Below is a small trained network, with its code and all its weights. Each question gives an input and a class and asks what happens when units are switched off, that is, made to give their printed mean instead of their output.

import numpy as np


def w(rows, s, z=0):
    codes = np.array(rows[::2]) - 128.0
    scale = np.full(codes.shape[1], s)
    scale[-1] = z or s
    return codes * scale


def norm(h):
    return h / np.sqrt((h * h).mean(-1, keepdims=True) + 1e-5)


def f(y):
    return np.maximum(y, 0)


def log_softmax(a):
    a = a - a.max(-1, keepdims=True)
    return a - np.log(np.exp(a).sum(-1, keepdims=True))


def net(x, mask):
    res = np.array(x, float).reshape(1, 8) / 4 @ E
    u = 0
    for l in range(2):
        y = f(norm(res) @ A[l][:, :-1].T + A[l][:, -1])
        res = res + np.where(mask[u : u + 9], y, B[l][:, -1]) @ B[l][:, :-1]
        u += 9
    return log_softmax(norm(res)[-1] @ U[:, :-1].T + U[:, -1])


A, B = {}, {}
E = w([
[128,128,127,127,130,129,127,129,130],'x0',
[107,82,135,187,149,157,128,173,103],'x1',
[148,94,1,118,150,97,96,149,77],'x2',
[102,189,117,133,114,124,99,180,138],'x3',
[106,74,148,127,105,52,146,161,187],'x4',
[153,104,100,186,26,116,115,129,133],'x5',
[124,126,126,127,126,129,124,128,127],'x6',
[155,123,133,88,100,146,182,173,95],'x7',
],0.0056)
A[0] = w([
[111,52,158,180,201,140,117,224,121,1],'L0N1',
[80,214,116,109,143,74,91,222,135,25],'L0N2',
[126,90,63,87,172,71,109,139,124,15],'L0N3',
[93,119,166,63,242,116,130,166,134,13],'L0N4',
[136,89,134,29,108,147,204,220,95,32],'L0N5',
[137,38,129,87,173,96,175,48,114,50],'L0N6',
[156,164,120,2,109,48,101,85,172,26],'L0N7',
[78,103,119,161,199,89,55,74,183,13],'L0N8',
[105,72,131,107,143,35,157,180,204,24],'L0N9',
],0.0095,0.0038)
B[0] = w([
[76,130,93,210,146,179,200,116,110,218],'L0N1',
[219,63,156,157,163,181,119,131,190,202],'L0N2',
[109,126,124,91,139,93,160,242,100,211],'L0N3',
[114,132,66,7,81,97,162,77,188,228],'L0N4',
[154,196,147,197,156,37,69,74,125,218],'L0N5',
[187,104,145,158,150,187,104,161,201,223],'L0N6',
[57,116,96,221,145,166,196,108,95,253],'L0N7',
[180,205,158,179,135,49,100,88,110,223],'L0N8',
[146,155,132,76,108,199,67,83,64,242],'L0N9',
],0.013,0.0049)
A[1] = w([
[128,130,157,145,138,57,105,115,114,35],'L1N1',
[72,121,117,169,145,135,159,124,111,1],'L1N2',
[123,66,118,160,10,103,98,130,144,113],'L1N3',
[121,131,160,132,133,134,130,74,152,108],'L1N4',
[133,132,165,136,156,81,174,152,135,76],'L1N5',
[169,71,141,145,137,148,104,139,183,39],'L1N6',
[107,101,106,97,165,96,107,196,103,26],'L1N7',
[117,143,119,80,152,192,63,92,56,78],'L1N8',
[61,111,248,100,116,110,148,148,157,79],'L1N9',
],0.014,0.002)
B[1] = w([
[118,164,151,123,137,90,104,127,119,185],'L1N1',
[87,112,112,123,137,165,176,103,106,219],'L1N2',
[121,150,88,53,175,103,159,86,183,200],'L1N3',
[124,108,87,150,121,105,111,205,101,255],'L1N4',
[125,141,144,119,89,156,63,90,126,161],'L1N5',
[134,121,195,116,128,168,130,164,174,198],'L1N6',
[112,84,142,147,1,129,93,140,129,170],'L1N7',
[102,97,220,80,149,113,144,143,85,213],'L1N8',
[153,72,54,155,35,105,77,181,81,170],'L1N9',
],0.013,0.0061)
U = w([
[55,127,66,215,150,190,223,85,84,136],'0',
[168,226,148,190,148,28,55,82,119,107],'1',
[137,77,87,127,19,116,87,209,102,254],'2',
[112,137,78,2,136,99,179,72,217,94],'3',
[199,99,203,159,171,214,120,167,219,77],'4',
[111,112,226,53,155,142,130,125,33,67],'5',
],0.0088,0.0017)

Each question gives the input, the list of numbers given to net, and the class t.
The units are the neurons (one row each of A and B). Each row of codes is followed by its name. A weight is (code - 128) times the scale printed after its matrix; where a second scale follows, it is the last column's (A, B and U).
mask holds one flag per neuron, layer by layer. A switched-off neuron (its flag False) gives its mean, the last column of its row in B, instead of its output. The means were averaged over made-up inputs and are rounded, as every weight is.
A unit's drop is (log p(t) with every unit on - log p(t) with that unit switched off) / (log p(t) with every unit on - log p(t) with every unit switched off).
The circuit of an input: a set's keep is (log p(t) with only the set's units on - log p(t) with every unit switched off) / (log p(t) with every unit on - log p(t) with every unit switched off). Starting from the 12 units with the biggest drops (on a tie, the unit counted first), units are removed one at a time, each time the one whose removal leaves the highest keep (on an exact tie, the one counted first), for as long as the keep stays at least 0.8.
circuit, biggest first: the units of the circuit, biggest drop first
top k neurons: the k neurons with the biggest drops, biggest first
k most important neurons of layer l: the k neurons of layer l with the biggest drops, biggest first
input [-5,-4,1,-4,0,-7,-1,-1], class 3: circuit, biggest first -> L0N4
input [3,5,5,5,3,2,5,4], class 0: top 3 neurons -> L0N1, L0N6, L0N8
input [1,7,-1,8,-7,-7,7,8], class 1: top 2 neurons -> L0N5, L0N7
input [-3,3,-7,-7,-4,2,2,6], class 2: circuit, biggest first -> L0N9, L1N9, L0N7
input [-3,7,-2,-4,1,8,-6,8], class 1: top 4 neurons -> L0N5, L0N7, L0N4, L1N1
input [4,-5,-4,0,8,7,0,6], class 5: top 3 neurons -> L0N9, L1N8, L0N4
input [-6,-3,-3,-7,-7,7,3,-5], class 3: top 2 neurons -> L1N3, L0N9
input [-2,7,3,-3,1,5,4,7], class 0: 2 most important neurons of layer 0 -> L0N1, L0N8
input [-7,4,-8,-2,-3,-6,-7,-7], class 2: 2 most important neurons of layer 1 -> L1N9, L1N4
input [3,-8,-1,8,3,7,-2,5], class 0: top 4 neurons -> L0N7, L0N4, L0N6, L1N2
input [7,-3,1,-7,-2,6,-4,0], class 4: top 2 neurons -> L0N6, L1N6
input [-2,5,-6,-3,2,6,6,-7], class 1: top 2 neurons -> L0N8, L0N7
input [5,4,0,-6,-6,2,-4,-5], class 4: top 4 neurons -> L0N5, L0N9, L0N7, L1N6
input [0,-7,2,4,8,7,0,-4], class 5: 3 most important neurons of layer 0 -> L0N9, L0N4, L0N1
input [4,-1,-2,8,-2,-6,-5,-1], class 4: circuit, biggest first -> L0N2
input [-7,4,-8,0,-8,2,1,-3], class 2: top 4 neurons -> L0N9, L0N7, L1N9, L0N1
input [8,3,-3,8,-7,-4,7,2], class 4: 2 most important neurons of layer 0 -> L0N2, L0N9
input [5,4,6,0,1,4,4,-6], class 1: 2 most important neurons of layer 1 -> L1N1, L1N4
input [-6,-2,1,8,-6,-4,2,7], class 4: top 3 neurons -> L0N2, L0N8, L1N6
input [5,3,0,5,1,-3,6,-7], class 1: circuit, biggest first -> L0N8
input [-8,-7,7,7,-1,4,-3,-5], class 0: 2 most important neurons of layer 0 -> L0N7, L0N6
input [1,3,6,-5,3,8,-1,5], class 3: top 2 neurons -> L1N3, L0N8
input [3,4,-3,-6,4,-4,-4,-6], class 1: 3 most important neurons of layer 0 -> L0N8, L0N2, L0N4
input [-2,-5,-3,-7,-1,-5,-2,7], class 1: top 2 neurons -> L0N5, L0N2
input [6,7,2,1,-5,-8,-3,-6], class 3: 3 most important neurons of layer 0 -> L0N4, L0N7, L0N5
input [-1,0,7,4,-2,8,2,6], class 3: 2 most important neurons of layer 1 -> L1N3, L1N4
